Here is a tiny trained network, its code and every weight. The questions are about switching its units off for an input and a target symbol, where a switched-off unit gives its printed mean instead of its output.

import numpy as np


def w(rows, s, z=0):
    codes = np.array(rows[::2]) - 128.0
    scale = np.full(codes.shape[1], s)
    scale[-1] = z or s
    return codes * scale


def norm(h):
    return h / np.sqrt((h * h).mean(-1, keepdims=True) + 1e-5)


def f(y):
    return np.maximum(y, 0)


def softmax(a):
    e = np.exp(a - a.max(-1, keepdims=True))
    return e / e.sum(-1, keepdims=True)


def log_softmax(a):
    a = a - a.max(-1, keepdims=True)
    return a - np.log(np.exp(a).sum(-1, keepdims=True))


def net(x, mask):
    ids = ['ΓΞδζηπ'.index(c) for c in x.split()]
    T = len(ids)
    res = E[ids] + P[:T]
    q, k, v = (norm(res) @ M[0].T for M in (Q, K, V))
    z = softmax(np.where(np.tri(T) > 0, q @ k.T / 2**0.5, -1e9)) @ v
    res = res + np.where(mask[0], z, O[0][:, -1]) @ O[0][:, :-1]
    y = f(norm(res) @ A[0][:, :-1].T + A[0][:, -1])
    res = res + np.where(mask[1:13], y, B[0][:, -1]) @ B[0][:, :-1]
    return log_softmax(norm(res)[-1] @ U[:, :-1].T + U[:, -1])


Q, K, V, O, A, B = {}, {}, {}, {}, {}, {}
E = w([
[168,170,148,137,79,140,111],'Γ',
[152,160,67,168,132,197,64],'Ξ',
[28,127,161,168,187,129,139],'δ',
[63,160,161,83,125,77,63],'ζ',
[104,57,149,128,81,2,135],'η',
[149,72,156,121,156,201,96],'π',
],0.021)
P = w([
[184,111,98,19,160,11,54],'0',
[103,103,85,17,60,185,187],'1',
[184,147,137,98,162,72,71],'2',
[46,121,145,89,55,187,126],'3',
[186,162,171,142,159,89,106],'4',
[45,159,196,142,47,197,132],'5',
[155,220,212,176,178,118,109],'6',
[80,134,186,201,35,166,63],'7',
[170,201,192,128,172,96,96],'8',
],0.011)
Q[0] = w([
[176,203,106,160,183,19,76],'head 0',
[103,67,196,253,20,136,37],'head 0',
],0.027)
K[0] = w([
[113,255,93,111,108,109,85],'head 0',
[107,182,220,196,140,233,121],'head 0',
],0.029)
V[0] = w([
[164,87,180,112,121,211,114],'head 0',
[93,224,2,197,53,42,164],'head 0',
],0.019)
O[0] = w([
[192,78,37,32,152,144,100,209],'head 0',
[62,255,66,243,82,40,188,2],'head 0',
],0.0075,0.019)
A[0] = w([
[236,163,159,127,129,77,174,31],'neuron 0',
[169,88,189,121,126,147,162,145],'neuron 1',
[139,79,117,123,127,59,185,61],'neuron 2',
[142,118,124,157,254,101,168,4],'neuron 3',
[149,135,12,122,110,153,168,29],'neuron 4',
[164,130,73,163,195,133,154,56],'neuron 5',
[104,113,141,161,85,215,171,122],'neuron 6',
[102,74,78,190,37,151,210,100],'neuron 7',
[113,74,128,148,105,239,184,48],'neuron 8',
[102,94,113,104,112,150,110,109],'neuron 9',
[172,92,116,133,167,53,171,35],'neuron 10',
[38,97,109,144,86,176,95,52],'neuron 11',
],0.021,0.0041)
B[0] = w([
[114,143,157,38,94,189,207,169],'neuron 0',
[104,102,64,124,106,146,111,242],'neuron 1',
[142,87,121,213,186,99,161,146],'neuron 2',
[4,93,81,159,121,167,164,155],'neuron 3',
[211,234,58,148,139,131,133,253],'neuron 4',
[153,110,72,94,151,47,160,208],'neuron 5',
[156,139,145,198,167,94,192,190],'neuron 6',
[33,144,78,95,143,171,82,163],'neuron 7',
[188,65,192,182,112,86,103,254],'neuron 8',
[134,137,124,96,118,185,120,237],'neuron 9',
[192,113,205,162,111,131,144,142],'neuron 10',
[127,157,147,148,100,189,207,215],'neuron 11',
],0.027,0.0075)
U = w([
[131,55,155,203,144,91,160,51],'Γ',
[93,147,127,99,77,182,169,1],'Ξ',
[126,151,25,143,173,110,95,154],'δ',
[1,91,62,195,171,165,115,147],'ζ',
[107,40,93,114,157,176,36,158],'η',
[57,143,164,145,148,94,34,140],'π',
],0.0068,0.0018)

Each question gives the input, a string of symbols that net reads in full, and the target symbol t.
The units are the heads (2 rows each of Q, K, V and O) and the neurons (one row each of A and B). Each row of codes is followed by its name. A weight is (code - 128) times the scale printed after its matrix; where a second scale follows, it is the last column's (O, A, B and U).
mask holds one flag per unit, heads first, then neurons. A switched-off unit (its flag False) gives its mean, the last column of its rows in O or B, instead of its output. The means were averaged over made-up inputs and are rounded, as every weight is.
A unit's drop is (log p(t) with every unit on - log p(t) with that unit switched off) / (log p(t) with every unit on - log p(t) with every unit switched off).
The circuit of an input: a set's keep is (log p(t) with only the set's units on - log p(t) with every unit switched off) / (log p(t) with every unit on - log p(t) with every unit switched off). Starting from the 12 units with the biggest drops (on a tie, the unit counted first), units are removed one at a time, each time the one whose removal leaves the highest keep (on an exact tie, the one counted first), for as long as the keep stays at least 0.8.
circuit, biggest first: the units of the circuit, biggest drop first
k most important neurons: the k neurons with the biggest drops, biggest first
drop of u: that unit's drop, to one decimal
input δ Ξ Ξ Ξ Ξ π ζ, target π: circuit, biggest first : (head 0; neuron 4; neuron 11)
input Ξ ζ δ δ δ, target ζ: circuit, biggest first : (neuron 3)
input Γ π Ξ Ξ Γ, target Ξ: circuit, biggest first : (neuron 0; head 0)
input Ξ ζ Ξ Ξ δ Ξ Ξ δ, target Γ: 2 most important neurons : (neuron 6; neuron 8)
input δ δ Ξ Ξ, target Γ: circuit, biggest first : (head 0; neuron 8)
input δ Γ Ξ Ξ δ δ, target Γ: 2 most important neurons : (neuron 8; neuron 6)
input π Ξ Ξ Ξ δ Ξ Ξ η, target ζ: 3 most important neurons : (neuron 7; neuron 2; neuron 8)
input Ξ Ξ δ ζ Ξ η Ξ Γ, target ζ: 2 most important neurons : (neuron 7; neuron 4)
input δ Ξ Ξ ζ ζ Ξ δ Ξ, target Γ: 2 most important neurons : (neuron 6; neuron 8)
input Ξ Ξ Ξ Ξ Ξ ζ δ η Γ, target Ξ: drop of neuron 0 : 0.4
input δ η δ, target ζ: drop of head 0 : 0.3
input δ δ Ξ η π Ξ Γ ζ, target Ξ: drop of neuron 5 : 0.0
input π Ξ π Ξ Ξ π π π η, target Γ: drop of neuron 10 : 0.2
input π ζ π Ξ π δ Ξ Γ, target Γ: most important neuron : (neuron 6)
